Below is a small trained network, with its code and all its weights. Each question gives an input and a class and asks what happens when units are switched off, that is, made to give their printed mean instead of their output.

import numpy as np


def w(rows, s, z=0):
    codes = np.array(rows[::2]) - 128.0
    scale = np.full(codes.shape[1], s)
    scale[-1] = z or s
    return codes * scale


def f(y):
    return np.maximum(y, 0)


def log_softmax(a):
    a = a - a.max(-1, keepdims=True)
    return a - np.log(np.exp(a).sum(-1, keepdims=True))


def net(x, mask):
    res = np.array(x, float).reshape(1, 3) / 4 @ E
    y = f(res @ A[0][:, :-1].T + A[0][:, -1])
    res = res + np.where(mask, y, B[0][:, -1]) @ B[0][:, :-1]
    return log_softmax(res[-1] @ U[:, :-1].T + U[:, -1])


A, B = {}, {}
E = w([
[12,109,147,203,116,23,157],'x0',
[192,115,192,209,168,94,82],'x1',
[135,1,178,72,34,79,91],'x2',
],0.007)
A[0] = w([
[5,110,133,193,129,83,135,123],'N0',
[75,116,133,84,108,118,127,122],'N1',
[213,160,131,147,133,137,125,253],'N2',
[198,64,178,174,121,104,111,166],'N3',
[107,113,147,178,122,97,123,163],'N4',
[100,237,101,197,147,144,138,206],'N5',
[154,136,98,18,133,153,126,102],'N6',
[87,89,137,89,131,102,136,139],'N7',
],0.017,0.0042)
B[0] = w([
[58,246,115,202,119,214,159,234],'N0',
[160,83,30,102,103,115,105,167],'N1',
[215,137,141,250,169,153,150,209],'N2',
[224,228,152,186,152,78,121,206],'N3',
[160,174,127,173,154,193,150,179],'N4',
[36,244,120,78,91,152,142,248],'N5',
[26,173,21,160,81,170,154,203],'N6',
[147,96,24,62,99,90,130,171],'N7',
],0.014)
U = w([
[103,92,205,93,179,140,131,60],'0',
[76,69,218,95,149,83,93,4],'1',
[205,90,165,179,201,98,111,191],'2',
[75,47,98,69,120,126,126,187],'3',
[82,221,145,153,129,143,157,155],'4',
[132,1,124,54,134,49,68,28],'5',
],0.0094,0.0019)

Each question gives the input, the list of numbers given to net, and the class t.
The units are the neurons (one row each of A and B). Each row of codes is followed by its name. A weight is (code - 128) times the scale printed after its matrix; where a second scale follows, it is the last column's (A, B and U).
mask holds one flag per neuron, in row order. A switched-off neuron (its flag False) gives its mean, the last column of its row in B, instead of its output. The means were averaged over made-up inputs and are rounded, as every weight is.
A unit's drop is (log p(t) with every unit on - log p(t) with that unit switched off) / (log p(t) with every unit on - log p(t) with every unit switched off).
The circuit of an input: a set's keep is (log p(t) with only the set's units on - log p(t) with every unit switched off) / (log p(t) with every unit on - log p(t) with every unit switched off). Starting from all 8 units, units are removed one at a time, each time the one whose removal leaves the highest keep (on an exact tie, the one counted first), for as long as the keep stays at least 0.8.
circuit, biggest first: the units of the circuit, biggest drop first
most important unit: the unit with the biggest drop
k most important neurons: the k neurons with the biggest drops, biggest first
drop when u is switched off: that unit's drop, to one decimal
input [-6,3,3], class 2: circuit, biggest first => N5, N0
input [2,6,7], class 2: circuit, biggest first => N5, N6
input [-6,4,8], class 2: 2 most important neurons => N5, N0
input [-1,-7,8], class 3: most important unit => N6
input [-1,-7,-1], class 3: 2 most important neurons => N0, N3
input [-1,4,-1], class 2: drop when N6 is switched off => 0.2
input [-8,6,0], class 2: drop when N5 is switched off => 0.1
input [-1,5,-1], class 2: drop when N0 is switched off => 0.3
input [-1,-8,7], class 3: drop when N6 is switched off => 0.1
input [-4,1,1], class 2: 3 most important neurons => N5, N0, N2
